Below is a small trained network, with its code and all its weights. Each question gives an input and a class and asks what happens when units are switched off, that is, made to give their printed mean instead of their output.

import numpy as np


def w(rows, s, z=0):
    codes = np.array(rows[::2]) - 128.0
    scale = np.full(codes.shape[1], s)
    scale[-1] = z or s
    return codes * scale


def norm(h):
    return h / np.sqrt((h * h).mean(-1, keepdims=True) + 1e-5)


def f(y):
    return y / 2 * (1 + np.tanh(0.7978845608 * (y + 0.044715 * y**3)))


def log_softmax(a):
    a = a - a.max(-1, keepdims=True)
    return a - np.log(np.exp(a).sum(-1, keepdims=True))


def net(x, mask):
    res = np.array(x, float).reshape(1, 5) / 4 @ E
    u = 0
    for l in range(3):
        y = f(norm(res) @ A[l][:, :-1].T + A[l][:, -1])
        res = res + np.where(mask[u : u + 12], y, B[l][:, -1]) @ B[l][:, :-1]
        u += 12
    return log_softmax(norm(res)[-1] @ U[:, :-1].T + U[:, -1])


A, B = {}, {}
E = w([
[191,192,193,197],'x0',
[32,178,103,177],'x1',
[86,177,81,3],'x2',
[103,174,156,58],'x3',
[174,162,27,97],'x4',
],0.0059)
A[0] = w([
[141,178,134,71,6],'0.n1',
[254,54,66,137,149],'0.n2',
[77,201,43,79,175],'0.n3',
[178,175,146,23,25],'0.n4',
[85,45,53,35,107],'0.n5',
[85,139,130,163,171],'0.n6',
[91,136,195,33,9],'0.n7',
[239,72,200,170,139],'0.n8',
[214,47,113,139,80],'0.n9',
[68,31,133,221,132],'0.n10',
[127,184,91,34,111],'0.n11',
[222,129,170,163,57],'0.n12',
],0.0059,0.0022)
B[0] = w([
[33,205,81,148,115],'0.n1',
[101,156,189,77,230],'0.n2',
[227,180,247,81,235],'0.n3',
[105,131,103,254,156],'0.n4',
[205,117,156,100,220],'0.n5',
[125,73,78,100,163],'0.n6',
[65,127,139,150,135],'0.n7',
[150,122,213,96,252],'0.n8',
[120,82,64,10,171],'0.n9',
[116,100,91,197,225],'0.n10',
[134,166,177,123,192],'0.n11',
[141,122,130,86,175],'0.n12',
],0.0052,0.0028)
A[1] = w([
[35,158,130,22,250],'1.n1',
[224,87,131,44,38],'1.n2',
[174,210,69,89,101],'1.n3',
[169,146,97,86,60],'1.n4',
[101,70,98,109,147],'1.n5',
[254,112,176,166,144],'1.n6',
[114,69,210,171,157],'1.n7',
[133,138,137,125,24],'1.n8',
[121,131,125,61,73],'1.n9',
[84,183,97,115,85],'1.n10',
[147,169,172,189,173],'1.n11',
[210,138,145,135,123],'1.n12',
],0.009,0.002)
B[1] = w([
[174,123,242,220,240],'1.n1',
[120,84,111,114,228],'1.n2',
[235,195,68,131,199],'1.n3',
[164,168,158,147,153],'1.n4',
[201,94,120,155,147],'1.n5',
[50,74,170,14,254],'1.n6',
[189,150,104,80,215],'1.n7',
[94,124,118,122,115],'1.n8',
[90,176,169,121,157],'1.n9',
[110,254,158,68,140],'1.n10',
[241,18,39,108,195],'1.n11',
[93,164,107,13,189],'1.n12',
],0.0048)
A[2] = w([
[98,186,78,99,96],'2.n1',
[166,64,153,110,138],'2.n2',
[164,62,166,38,113],'2.n3',
[16,152,138,65,252],'2.n4',
[115,211,53,75,103],'2.n5',
[121,49,113,219,55],'2.n6',
[166,109,186,164,86],'2.n7',
[98,96,135,208,147],'2.n8',
[79,62,56,227,173],'2.n9',
[114,114,190,124,149],'2.n10',
[113,255,33,91,144],'2.n11',
[193,106,213,132,174],'2.n12',
],0.0096,0.0027)
B[2] = w([
[176,151,117,112,130],'2.n1',
[94,102,17,60,199],'2.n2',
[90,91,87,136,254],'2.n3',
[133,165,139,253,149],'2.n4',
[202,151,139,14,160],'2.n5',
[211,132,112,167,170],'2.n6',
[101,145,95,99,156],'2.n7',
[121,168,101,182,154],'2.n8',
[219,118,25,193,181],'2.n9',
[99,106,41,157,166],'2.n10',
[179,132,161,45,184],'2.n11',
[19,139,61,79,233],'2.n12',
],0.0064,0.007)
U = w([
[46,207,211,155,61],'0',
[198,89,82,212,94],'1',
[234,246,153,36,173],'2',
[218,96,63,187,2],'3',
[89,33,73,28,215],'4',
],0.011,0.0054)

Each question gives the input, the list of numbers given to net, and the class t.
The units are the neurons (one row each of A and B). Each row of codes is followed by its name. A weight is (code - 128) times the scale printed after its matrix; where a second scale follows, it is the last column's (A, B and U).
mask holds one flag per neuron, layer by layer. A switched-off neuron (its flag False) gives its mean, the last column of its row in B, instead of its output. The means were averaged over made-up inputs and are rounded, as every weight is.
A unit's drop is (log p(t) with every unit on - log p(t) with that unit switched off) / (log p(t) with every unit on - log p(t) with every unit switched off).
The circuit of an input: a set's keep is (log p(t) with only the set's units on - log p(t) with every unit switched off) / (log p(t) with every unit on - log p(t) with every unit switched off). Starting from the 12 units with the biggest drops (on a tie, the unit counted first), units are removed one at a time, each time the one whose removal leaves the highest keep (on an exact tie, the one counted first), for as long as the keep stays at least 0.8.
units of the circuit, in order: the units of the circuit, biggest drop first
unit that matters most: the unit with the biggest drop
top k neurons: the k neurons with the biggest drops, biggest first
drop of u: that unit's drop, to one decimal
input [0,2,-2,2,0], class 3: unit that matters most : 0.n3
input [-4,-1,-3,-7,-6], class 1: units of the circuit, in order : (0.n10; 2.n6)
input [0,7,-6,7,3], class 3: units of the circuit, in order : (1.n11; 1.n6)
input [8,6,-1,1,0], class 1: top 4 neurons : (0.n3; 1.n11; 0.n5; 0.n2)
input [5,3,-1,8,-1], class 0: top 2 neurons : (1.n3; 1.n12)
input [1,1,-1,8,-6], class 0: top 2 neurons : (0.n5; 0.n7)
input [-2,-1,-7,-8,7], class 4: top 3 neurons : (0.n2; 1.n6; 0.n8)
input [-7,-2,4,7,-5], class 0: top 2 neurons : (1.n11; 2.n4)
input [-1,2,-5,3,-5], class 3: top 2 neurons : (0.n3; 0.n10)
input [-2,5,3,-5,-2], class 1: top 3 neurons : (0.n2; 0.n10; 0.n8)
input [4,7,6,3,-2], class 0: top 3 neurons : (1.n1; 1.n7; 1.n12)
input [6,4,-6,0,3], class 4: drop of 1.n3 : 0.0
input [5,0,-6,8,6], class 4: drop of 1.n11 : 0.3
input [-3,1,2,4,-6], class 0: drop of 1.n11 : 0.1
input [4,6,6,0,-5], class 0: unit that matters most : 1.n1
